Here is a tiny trained network, its code and every weight. The questions are about switching its units off for an input and a class, where a switched-off unit gives its printed mean instead of its output.

import numpy as np


def w(rows, s, z=0):
    codes = np.array(rows[::2]) - 128.0
    scale = np.full(codes.shape[1], s)
    scale[-1] = z or s
    return codes * scale


def f(y):
    return np.maximum(y, 0)


def log_softmax(a):
    a = a - a.max(-1, keepdims=True)
    return a - np.log(np.exp(a).sum(-1, keepdims=True))


def net(x, mask):
    res = np.array(x, float).reshape(1, 5) / 4 @ E
    y = f(res @ A[0][:, :-1].T + A[0][:, -1])
    res = res + np.where(mask, y, B[0][:, -1]) @ B[0][:, :-1]
    return log_softmax(res[-1] @ U[:, :-1].T + U[:, -1])


A, B = {}, {}
E = w([
[217,30,215,174,193,211,147],'x0',
[174,158,107,14,218,71,214],'x1',
[111,132,129,120,137,149,126],'x2',
[70,76,248,131,165,25,38],'x3',
[150,156,144,113,113,127,109],'x4',
],0.011)
A[0] = w([
[62,161,73,113,77,89,66,132],'n1',
[88,205,17,126,92,150,128,90],'n2',
[245,163,50,81,231,138,158,173],'n3',
[131,119,122,59,190,38,128,118],'n4',
[48,160,115,157,59,97,30,141],'n5',
[106,233,31,182,105,112,156,23],'n6',
[94,112,98,227,72,101,27,111],'n7',
[168,147,121,207,31,221,150,255],'n8',
],0.011,0.0045)
B[0] = w([
[85,96,113,64,90,109,141,226],'n1',
[149,100,137,93,185,83,44,224],'n2',
[157,85,123,41,109,103,155,242],'n3',
[63,166,171,92,170,96,135,211],'n4',
[112,71,213,133,65,174,174,247],'n5',
[145,60,139,191,160,72,74,210],'n6',
[139,28,156,126,78,141,159,238],'n7',
[253,125,82,191,108,148,112,251],'n8',
],0.013,0.017)
U = w([
[148,87,149,231,130,161,43,202],'0',
[145,96,94,80,74,170,178,128],'1',
[148,148,135,109,217,104,99,255],'2',
[19,237,101,89,84,71,118,16],'3',
[173,164,43,248,75,217,126,2],'4',
],0.012,0.0058)

Each question gives the input, the list of numbers given to net, and the class t.
The units are the neurons (one row each of A and B). Each row of codes is followed by its name. A weight is (code - 128) times the scale printed after its matrix; where a second scale follows, it is the last column's (A, B and U).
mask holds one flag per neuron, in row order. A switched-off neuron (its flag False) gives its mean, the last column of its row in B, instead of its output. The means were averaged over made-up inputs and are rounded, as every weight is.
A unit's drop is (log p(t) with every unit on - log p(t) with that unit switched off) / (log p(t) with every unit on - log p(t) with every unit switched off).
The circuit of an input: a set's keep is (log p(t) with only the set's units on - log p(t) with every unit switched off) / (log p(t) with every unit on - log p(t) with every unit switched off). Starting from all 8 units, units are removed one at a time, each time the one whose removal leaves the highest keep (on an exact tie, the one counted first), for as long as the keep stays at least 0.8.
units of the circuit, in order: the units of the circuit, biggest drop first
unit that matters most: the unit with the biggest drop
k most important neurons: the k neurons with the biggest drops, biggest first
drop when u is switched off: that unit's drop, to one decimal
input [-6,-6,2,-3,-4], class 0: unit that matters most => n6
input [0,3,0,-4,-5], class 2: units of the circuit, in order => [n5 n7]
input [1,-6,8,-3,-7], class 4: units of the circuit, in order => [n8 n6]
input [6,-6,-8,0,7], class 4: units of the circuit, in order => [n8 n2 n6]
input [-2,8,-1,5,7], class 3: 2 most important neurons => [n4 n8]
input [-6,-2,5,-1,-2], class 0: 2 most important neurons => [n6 n3]
input [-6,-7,8,1,-1], class 1: 3 most important neurons => [n1 n5 n7]
input [7,-3,-7,0,-6], class 4: 2 most important neurons => [n2 n6]
input [-5,0,8,-6,0], class 0: 3 most important neurons => [n6 n4 n8]
input [-2,4,6,0,-5], class 2: 2 most important neurons => [n1 n5]
input [-8,-6,-2,-1,5], class 0: 3 most important neurons => [n6 n2 n3]
input [5,2,-3,3,-7], class 2: 3 most important neurons => [n5 n7 n8]
input [-4,6,0,3,-8], class 3: drop when n8 is switched off => 0.0
input [2,5,-7,2,3], class 2: units of the circuit, in order => [n5]
input [-1,-6,2,4,-4], class 1: drop when n7 is switched off => 0.1
input [-8,-8,-6,6,1], class 1: drop when n2 is switched off => 0.0
input [-1,-8,-4,6,-2], class 1: drop when n7 is switched off => 0.1
